Each row is followed by its class.
[-0.12  0.04  0.22 -0.10  1.46 -0.28  0.82  0.95 -0.86 -1.21  1.15 -0.05
  0.76 -0.07  0.26  0.51  0.10  1.18 -0.19] => R
[ 3.26 -0.30 -0.02 -1.22  3.09 -0.10  2.17  0.98  0.03 -1.01  1.08  1.61
  0.56  0.76 -0.46  0.06  1.07  0.07 -1.48] => R
[ 2.07 -0.95  1.14 -0.94  4.03 -0.61  1.48  1.78 -0.11 -0.93  1.36  1.21
  0.98 -0.17 -0.34  0.33  0.94 -0.15 -1.18] => C
[ 2.40 -0.53  0.36 -1.14  5.29 -0.49  2.14  2.31 -0.04 -1.32  1.64  1.80
  1.32  0.96 -0.72  0.07  0.59 -0.36 -1.08] => W
[ 3.51 -0.53  0.18 -1.16  4.32  0.02  1.49  1.11 -0.10 -1.08  1.36  1.11
  0.28  0.68 -0.18  0.40  0.25 -0.60 -0.96] => R
[ 0.88 -0.18 -0.33 -0.55  4.50 -0.23  1.61  0.45 -0.10 -2.61  1.26  1.42
  0.69  1.17 -0.44 -0.24  0.84  1.31 -0.24] => J
[ 3.07 -0.45  0.98 -0.62  1.75 -0.24  1.42  0.38 -0.30 -0.75  1.03  1.27
  0.26 -0.42 -0.24  0.08  0.33  0.49 -0.96] => C
[ 0.30 -0.76  0.56 -0.30  1.88 -0.08  0.11  1.12  0.03 -2.18  1.83  0.64
 -0.37  0.34 -0.57 -0.61  0.99  2.14  1.01] => H
[-1.84  0.62 -0.74 -0.09  4.28 -0.66 -0.11  2.14 -0.46 -2.00  1.24  0.24
  1.13  0.36  0.24  0.76  0.56  1.31  0.03] => H
[-0.10 -0.94  0.46 -0.74  3.45  0.13  0.97  1.29  0.01 -2.75  0.89  1.13
  1.05  0.85 -0.27  0.11  0.02  1.67 -1.30] => H
[ 1.20 -0.04 -0.11 -0.84  4.55 -0.65  1.14  2.08 -0.70 -1.30  1.46  0.81
  0.43  0.90 -0.32  1.04  0.53 -1.67 -0.50] => W
[ 0.05 -1.24  3.42 -0.46  4.05 -0.35  1.14  0.94  0.09 -1.29  1.84  0.93
  1.59  0.46 -0.21  0.29  0.94  0.51 -0.53] => V
[-2.11 -1.47  1.64 -0.24 -0.16 -0.16  2.06  0.62  0.00 -1.11  1.68  1.79
  2.43  0.08 -0.11 -0.04  1.79  0.78 -1.54] => W
[ 0.36 -0.26  0.24 -0.64  3.34 -0.49  1.72  1.22 -0.14 -0.93  1.11  0.53
  1.15  0.03 -0.69  0.43  0.69  0.48 -0.18] => W
[ 1.67  0.34 -0.93 -0.43  2.35 -0.12  0.06  0.80 -0.10 -2.46  0.74  0.32
 -0.42  0.75 -0.66  0.26 -0.03  1.16 -0.40] => V
[ 1.78  0.12  0.08 -1.41  2.88  0.20  0.16  1.22 -0.06 -2.66  0.76  1.62
  0.31  1.00  0.00  0.13  0.32 -0.15 -1.52] => H
[ 3.03 -0.39  0.55 -1.14  2.84 -0.45  1.77  0.85  0.09 -0.70  1.29  0.84
  0.51  0.61 -0.18  3.60  0.91 -0.37  0.12] => R
[-0.03 -1.16  0.39 -0.84  3.61 -0.42  1.56  1.48 -0.05 -1.07  1.09  1.08
  1.13  0.85  0.03  0.25  1.48  0.59 -0.41] => W
[-0.03  0.30  0.11 -0.27  2.78 -0.17  1.00  1.28 -0.07 -1.23  0.87  1.09
  0.87  0.81 -0.22  0.20  0.65  0.03 -0.38] => W
[ 3.62 -1.58  0.68 -1.21  4.25 -0.27  1.83  1.21 -0.14 -1.91  1.12  1.46
  0.04  0.71 -0.66 -0.37  1.29  0.61 -0.97] => N
[ 3.44 -0.07 -0.18 -1.80  4.88 -0.40  0.83  1.58 -0.64 -1.67  1.77  1.43
 -0.83  0.73 -0.43  0.75  1.18  0.78 -2.10] => H
[ 2.26 -0.20  0.14 -1.46  2.74 -0.17  2.18  0.59  0.12 -0.16  0.79  0.92
  0.80  0.52 -0.37  0.02  0.43 -1.33 -1.30] => R
[ 4.60  0.57 -0.66 -1.57  7.22 -0.25  1.56  2.39 -0.40 -1.92  1.30  0.87
  0.20  1.84  0.03  0.98  0.93 -1.94 -0.36] => W
[ 3.27 -0.41 -0.31 -0.83  2.90 -0.02  2.20  0.28  0.17 -1.32  1.19  1.78
  0.40  0.50 -0.29 -0.28  0.89  1.01 -1.79] => H
